Below is a small trained network, with its code and all its weights. Each question gives an input and a class and asks what happens when units are switched off, that is, made to give their printed mean instead of their output.

import numpy as np


def w(rows, s, z=0):
    codes = np.array(rows[::2]) - 128.0
    scale = np.full(codes.shape[1], s)
    scale[-1] = z or s
    return codes * scale


def f(y):
    return np.maximum(y, 0)


def log_softmax(a):
    a = a - a.max(-1, keepdims=True)
    return a - np.log(np.exp(a).sum(-1, keepdims=True))


def net(x, mask):
    res = np.array(x, float).reshape(1, 6) / 4 @ E
    y = f(res @ A[0][:, :-1].T + A[0][:, -1])
    res = res + np.where(mask, y, B[0][:, -1]) @ B[0][:, :-1]
    return log_softmax(res[-1] @ U[:, :-1].T + U[:, -1])


A, B = {}, {}
E = w([
[47,114,175,184,95,125,215],'x0',
[110,111,61,62,171,107,189],'x1',
[145,64,215,145,255,74,114],'x2',
[137,87,210,57,64,61,113],'x3',
[207,129,110,146,117,102,182],'x4',
[163,161,175,74,129,218,171],'x5',
],0.0091)
A[0] = w([
[22,114,145,82,162,180,53,81],'neuron 0',
[138,95,142,142,246,89,138,3],'neuron 1',
[121,146,65,155,137,166,135,36],'neuron 2',
[182,131,95,93,186,117,82,49],'neuron 3',
[171,100,80,172,118,44,143,96],'neuron 4',
[107,111,65,31,196,91,177,64],'neuron 5',
[131,109,163,51,73,64,122,81],'neuron 6',
[206,123,164,89,148,196,201,105],'neuron 7',
[253,118,121,178,112,97,201,183],'neuron 8',
[173,121,74,76,145,135,68,35],'neuron 9',
[133,148,112,148,149,138,131,71],'neuron 10',
[84,124,150,180,121,128,188,22],'neuron 11',
[96,116,150,151,144,113,198,92],'neuron 12',
[183,160,149,161,121,139,50,123],'neuron 13',
[104,114,101,159,152,69,93,108],'neuron 14',
[124,126,191,172,168,128,105,44],'neuron 15',
[123,133,98,197,208,176,130,24],'neuron 16',
[106,120,76,127,75,110,117,151],'neuron 17',
],0.014,0.0038)
B[0] = w([
[78,200,81,122,167,53,51,237],'neuron 0',
[174,185,47,88,81,181,190,254],'neuron 1',
[220,98,113,86,113,105,134,212],'neuron 2',
[47,93,154,121,114,57,174,222],'neuron 3',
[125,215,166,181,192,138,139,207],'neuron 4',
[115,66,173,176,76,198,34,242],'neuron 5',
[251,69,105,102,146,95,147,250],'neuron 6',
[139,222,158,205,199,149,153,238],'neuron 7',
[55,124,67,61,111,81,5,231],'neuron 8',
[54,107,133,132,120,107,236,222],'neuron 9',
[167,115,154,122,151,134,128,161],'neuron 10',
[52,50,139,134,141,143,192,194],'neuron 11',
[60,102,156,122,106,58,162,194],'neuron 12',
[87,60,149,158,106,176,135,229],'neuron 13',
[128,175,185,163,177,160,125,213],'neuron 14',
[156,122,102,118,81,196,120,206],'neuron 15',
[223,72,166,96,123,58,99,233],'neuron 16',
[152,188,125,113,139,199,158,208],'neuron 17',
],0.017,0.0097)
U = w([
[254,82,150,101,175,36,134,92],'0',
[52,108,135,136,115,80,219,51],'1',
[162,234,21,103,24,194,176,139],'2',
[94,179,84,123,166,72,51,253],'3',
[153,224,191,202,228,127,135,84],'4',
[117,67,177,203,49,203,38,142],'5',
],0.01,0.0053)

Each question gives the input, the list of numbers given to net, and the class t.
The units are the neurons (one row each of A and B). Each row of codes is followed by its name. A weight is (code - 128) times the scale printed after its matrix; where a second scale follows, it is the last column's (A, B and U).
mask holds one flag per neuron, in row order. A switched-off neuron (its flag False) gives its mean, the last column of its row in B, instead of its output. The means were averaged over made-up inputs and are rounded, as every weight is.
A unit's drop is (log p(t) with every unit on - log p(t) with that unit switched off) / (log p(t) with every unit on - log p(t) with every unit switched off).
The circuit of an input: a set's keep is (log p(t) with only the set's units on - log p(t) with every unit switched off) / (log p(t) with every unit on - log p(t) with every unit switched off). Starting from the 12 units with the biggest drops (on a tie, the unit counted first), units are removed one at a time, each time the one whose removal leaves the highest keep (on an exact tie, the one counted first), for as long as the keep stays at least 0.8.
units of the circuit, in order: the units of the circuit, biggest drop first
unit that matters most: the unit with the biggest drop
k most important neurons: the k neurons with the biggest drops, biggest first
drop of u: that unit's drop, to one decimal
input [-2,4,-5,0,6,-8], class 4: 2 most important neurons -> neuron 4; neuron 1
input [3,-2,5,-2,-8,2], class 3: units of the circuit, in order -> neuron 0
input [8,-6,3,-7,-5,2], class 1: 3 most important neurons -> neuron 11; neuron 6; neuron 12
input [7,-7,-1,7,-1,3], class 0: 4 most important neurons -> neuron 6; neuron 5; neuron 9; neuron 3
input [-2,3,4,-6,-6,-3], class 0: 2 most important neurons -> neuron 16; neuron 8
input [2,-2,-5,-5,-1,3], class 0: units of the circuit, in order -> neuron 1; neuron 2
input [-1,0,4,1,-5,2], class 3: 2 most important neurons -> neuron 0; neuron 17
input [-7,-2,-6,-2,4,-2], class 1: 2 most important neurons -> neuron 9; neuron 1
input [0,5,-3,-4,-2,3], class 5: 4 most important neurons -> neuron 5; neuron 1; neuron 6; neuron 4
input [-8,0,-8,1,7,3], class 1: 4 most important neurons -> neuron 9; neuron 1; neuron 3; neuron 15
input [-7,7,-7,-8,-5,-8], class 0: 4 most important neurons -> neuron 2; neuron 16; neuron 7; neuron 1
input [6,6,-1,7,6,-6], class 0: 4 most important neurons -> neuron 6; neuron 7; neuron 0; neuron 9
input [3,-8,-3,-8,4,5], class 0: 3 most important neurons -> neuron 16; neuron 5; neuron 2
input [0,-5,4,-3,7,2], class 3: units of the circuit, in order -> neuron 8
input [6,-8,8,6,4,-5], class 2: 2 most important neurons -> neuron 1; neuron 15
input [6,-6,5,6,-8,0], class 3: 4 most important neurons -> neuron 0; neuron 5; neuron 16; neuron 9
input [-7,-7,-4,0,-5,3], class 1: units of the circuit, in order -> neuron 5; neuron 9; neuron 13
input [-8,-8,8,1,6,-3], class 1: drop of neuron 5 -> 0.3
input [2,-4,2,1,7,5], class 3: drop of neuron 8 -> 2.1
input [6,7,-2,-3,-2,-2], class 5: drop of neuron 5 -> 1.3
input [3,3,4,0,-5,-7], class 4: unit that matters most -> neuron 14
